Small tables with named rows and columns. After each table, cells are looked up by row and column.

Siselez.tsv
	Rifuli	Ruk
Dunudab	66	60
Bez	65	46
Vem	64	67
Sud	70	74
Narol	49	64
Lusor	57	65
Vid	93	71
Kerunon	55	64
Kel	66	73
Mamanar	62	68
Radumek	44	75
Dabi	76	42
Rom	19	55
Posom	52	54

Ruk of Kel: 73
Rifuli of Bez: 65
Rifuli of Lusor: 57
Rifuli of Vem: 64
Rifuli of Kel: 66
Rifuli of Dabi: 76
Ruk of Vid: 71
Ruk of Radumek: 75
Ruk of Sud: 74
Ruk of Dabi: 42
Rifuli of Rom: 19
Rifuli of Narol: 49
Ruk of Bez: 46
Ruk of Kerunon: 64
Rifuli of Kerunon: 55
Rifuli of Dunudab: 66

Rom =
columns: Lesa, Robala, Zut, Lor, Fuv, Tafuf, Pizup, Teg, Zok
Kir: [-1104, 13024, 519, -15343, -99612, -9531, -97687, -42, -4090]
Zes: [11609, -49668, -21255, -26925, 36375, -20417, 17822, 32906, -27270]
Tadolo: [14124, 1721, -23174, 34360, -10275, 12987, 14076, -60865, 86259]
Kilokuz: [1820, 2932, -2204, 14303, -46067, 9199, -13580, -43938, 34361]
Tigabi: [-28590, -42106, -33311, -54652, -75009, 3187, -85154, 75771, -83544]
Laz: [-13102, 36151, 1287, -22857, 35355, -48653, -24089, 4750, -34122]
Fikapu: [-86520, 16102, -9036, -17586, -25997, -14812, -78247, 74505, -75088]
Sav: [-33112, 26612, -3642, -19243, 46369, 17172, 30449, -27818, -48705]
Lak: [-25536, 49648, 35760, 29086, -80713, -613, -78075, -8430, 17718]

What is the Zok of Sav in Rom?
-48705
What is the Robala of Sav in Rom?
26612
What is the Tafuf of Tadolo in Rom?
12987
What is the Zut of Tigabi in Rom?
-33311
What is the Zok of Kir in Rom?
-4090
What is the Lor of Lak in Rom?
29086
What is the Robala of Kir in Rom?
13024
What is the Fuv of Sav in Rom?
46369
What is the Teg of Kilokuz in Rom?
-43938
What is the Zut of Laz in Rom?
1287

Table Kanivo
,Kubin,Daf,Vevesaf,Kugivop,Dofudu,Vazi,Nomabop,Lafakat,Radoko,Bop
Tolutar,71,121,147,13,163,94,88,45,7,34
Rem,31,68,117,22,166,129,143,91,53,4
Sud,65,114,143,9,164,98,96,55,10,29
Ked,73,121,147,14,163,96,87,44,7,35
Vabodim,73,122,147,16,164,95,87,43,7,36
Neriv,27,64,112,23,165,131,148,96,58,4
Gonabi,105,64,10,127,58,106,138,163,197,153
Dogamu,74,123,149,15,164,93,86,42,6,37
Gato,40,78,126,14,167,121,132,84,43,3
Safek,58,105,139,7,166,104,103,62,15,21
Gur,53,98,136,6,167,110,112,71,24,14

Gato, Radoko -> 43
Gonabi, Radoko -> 197
Gato, Daf -> 78
Rem, Kugivop -> 22
Neriv, Lafakat -> 96
Gur, Daf -> 98
Ked, Vevesaf -> 147

Zipore.csv
,Mikomu,Pez,Mag,Fif
Sol,18,66,53,71
Mipu,67,62,57,65
Voduz,27,72,33,57
Debu,70,74,59,87
Limine,16,66,52,72
Ven,11,69,43,65
Sep,65,57,56,58
Zesi,77,59,60,64
Vizo,57,71,51,74
Likiv,65,76,47,76
Gival,18,66,36,53
Narafa,6,74,24,52

Pez of Narafa: 74
Pez of Ven: 69
Mikomu of Narafa: 6
Mikomu of Voduz: 27
Fif of Narafa: 52
Pez of Sol: 66
Fif of Debu: 87
Mag of Ven: 43
Pez of Mipu: 62
Fif of Sol: 71
Fif of Zesi: 64
Mag of Gival: 36
Fif of Mipu: 65
Mikomu of Ven: 11
Mag of Narafa: 24
Fif of Likiv: 76
Mikomu of Likiv: 65
Which row has the largest Pez? Likiv

Pak:
,Pek,Kon,Vob,Bovodi
Zopibis,-751,2147,2243,-585
Nuko,2179,2099,2165,2175
Pubok,3306,2461,2114,4634
Bonoz,-265,289,1629,4360
Denu,170,5301,2492,3986
Tomalad,7819,3966,1966,1792
Ditu,-1018,34,1576,5166
Disine,1961,3597,2236,948
Bib,-1814,4,2301,255
Zivudet,3466,-3018,2487,1932
Mivik,2860,-5929,2530,1455
Miv,2244,2626,1603,68
Gul,1799,4413,2623,2894

Denu, Bovodi: 3986
Ditu, Bovodi: 5166
Pubok, Bovodi: 4634
Mivik, Kon: -5929
Bib, Kon: 4
Nuko, Bovodi: 2175
Mivik, Vob: 2530
Zivudet, Vob: 2487
Bonoz, Vob: 1629
Pubok, Pek: 3306
Nuko, Kon: 2099

Gem
|  | Fotafa | Kadi | Masiza | Vomumu | Lenu | Bam | Vum | Kigebe | Zof | Vip |
|---|---|---|---|---|---|---|---|---|---|---|
| Bebir | 3609 | 4678 | 2341 | 4272 | 4141 | 4195 | 2005 | 4151 | 4479 | 5249 |
| Puzopi | 4731 | 2487 | 6360 | 3947 | 3757 | 4273 | 2386 | 4178 | 4031 | 2997 |
| Rikebap | 4003 | 4331 | 7587 | 3507 | 3222 | 4231 | 2670 | 877 | 2416 | 4240 |
| Lalob | 3868 | 4323 | 5455 | 4308 | 2950 | 3823 | 3460 | 3139 | 3420 | 3495 |

Zof of Lalob = 3420
Fotafa of Bebir = 3609
Vip of Rikebap = 4240
Bam of Rikebap = 4231
Kigebe of Lalob = 3139
Vum of Lalob = 3460
Kadi of Lalob = 4323
Bam of Bebir = 4195
Bam of Puzopi = 4273
Lenu of Rikebap = 3222
Vip of Puzopi = 2997
Zof of Rikebap = 2416
Masiza of Puzopi = 6360
Zof of Bebir = 4479
Vomumu of Lalob = 4308

Pafop.tsv
	Takamu	Bof
Val	-70.30	23.41
Panol	-83.83	-12.73
Gudu	-38.66	50.47

Takamu of Panol = -83.83
Bof of Panol = -12.73
Takamu of Val = -70.30
Bof of Gudu = 50.47
Bof of Val = 23.41
Takamu of Gudu = -38.66

Table Vedames
        Tuvaf  Mip  Zedur  Bug  Vazuru  Guram  Faretuf  Gir  Lala
Lotema    136  208    171  107     115    113       79  119   101
Zibin      55   75     96  152     146    143      135   12   133
Fub        64   71     96  190     171    110      111   18   183
Mimur     156  101     88  179     169     92       56  156   189
Moz       104  109    103   71      69    121      190   73    71
Tosatu     83  130    109  130     142    103      161   62   145
Bav       121   53     74  120      99    125      160  146   109
Rofiza     72  146    147   99     104    112      211   17   100

Tosatu, Mip => 130
Bav, Tuvaf => 121
Lotema, Mip => 208
Bav, Guram => 125
Zibin, Bug => 152
Mimur, Zedur => 88
Which row has the largest Bug? Fub

Gos
         Vad  Dotubaf  Midab  Zof  Vepi  Gizaz  Kuva  Besusod  Zos
Fozav    191      175    124  159    65    119    80      245   39
Bikesen  204      164    142  187   126    173   130      117  148
Nit      111      172    221  149   203     53   207      171  116
Piruzu   105      231    146  217   182     87   106      104   93
Futed    106      123    126  167   210    161   195       67  168
Kat       80      121    121  122   136     89   125      202  147
Vetuga   213       71    169   84   148    225   176      184  187
Vedum    106      201    149  209   159     58   121      128   71
Zok       93       93    161  213   157    120    78      148  135
Fip      115       95    162  193   168    128    60      150  128
Sipova   134      148    152  170   146    145   135      141  123
Fefik    182      160     72  181    69    157    47       68  139
Pibame   218      158    214  242   116    196   138      100   90

Fip, Vad => 115
Sipova, Kuva => 135
Fefik, Kuva => 47
Vetuga, Besusod => 184
Piruzu, Midab => 146
Zok, Vad => 93
Sipova, Midab => 152
Bikesen, Zof => 187
Fip, Kuva => 60
Which row has the largest Zof? Pibame

Table Lok
,Tem,Zev,Bupef,Nef,Kige,Kib,Vug
Boz,-0.23,-0.74,-0.04,-0.14,-0.02,-0.32,-0.67
Kat,-0.05,0.51,-0.34,-0.01,-0.13,-0.21,-0.10
Defigun,0.21,0.31,-0.22,-0.14,-0.04,-0.30,-0.35
Peli,-0.31,0.15,-0.44,-0.13,-0.01,-0.15,-0.22
Disun,-0.19,-0.08,0.07,-0.23,-0.13,-0.73,-0.17
Taf,-0.15,-0.31,0.03,-0.16,-0.50,-0.49,-0.22
Til,-0.15,-0.28,-0.08,-0.06,-0.13,-0.35,-0.32
Mutalup,-0.15,0.28,-0.08,-0.25,-0.22,-0.30,-0.36
Fil,-0.03,-0.44,-0.03,-0.08,-0.03,-0.42,-0.22
Sev,-0.15,0.29,-0.08,-0.16,-0.39,0.06,-0.23
Lerav,-0.15,0.12,-0.25,-0.06,-0.21,-0.19,-0.04

Defigun, Kib -> -0.30
Til, Vug -> -0.32
Defigun, Bupef -> -0.22
Fil, Bupef -> -0.03
Defigun, Zev -> 0.31
Taf, Bupef -> 0.03
Sev, Tem -> -0.15
Boz, Nef -> -0.14
Kat, Kib -> -0.21
Disun, Zev -> -0.08
Lerav, Tem -> -0.15
Sev, Zev -> 0.29
Lerav, Kige -> -0.21
Disun, Nef -> -0.23
Peli, Kib -> -0.15
Taf, Nef -> -0.16
Boz, Tem -> -0.23
Kat, Tem -> -0.05
Lerav, Nef -> -0.06
Sev, Kib -> 0.06
Which row has the largest Tem? Defigun

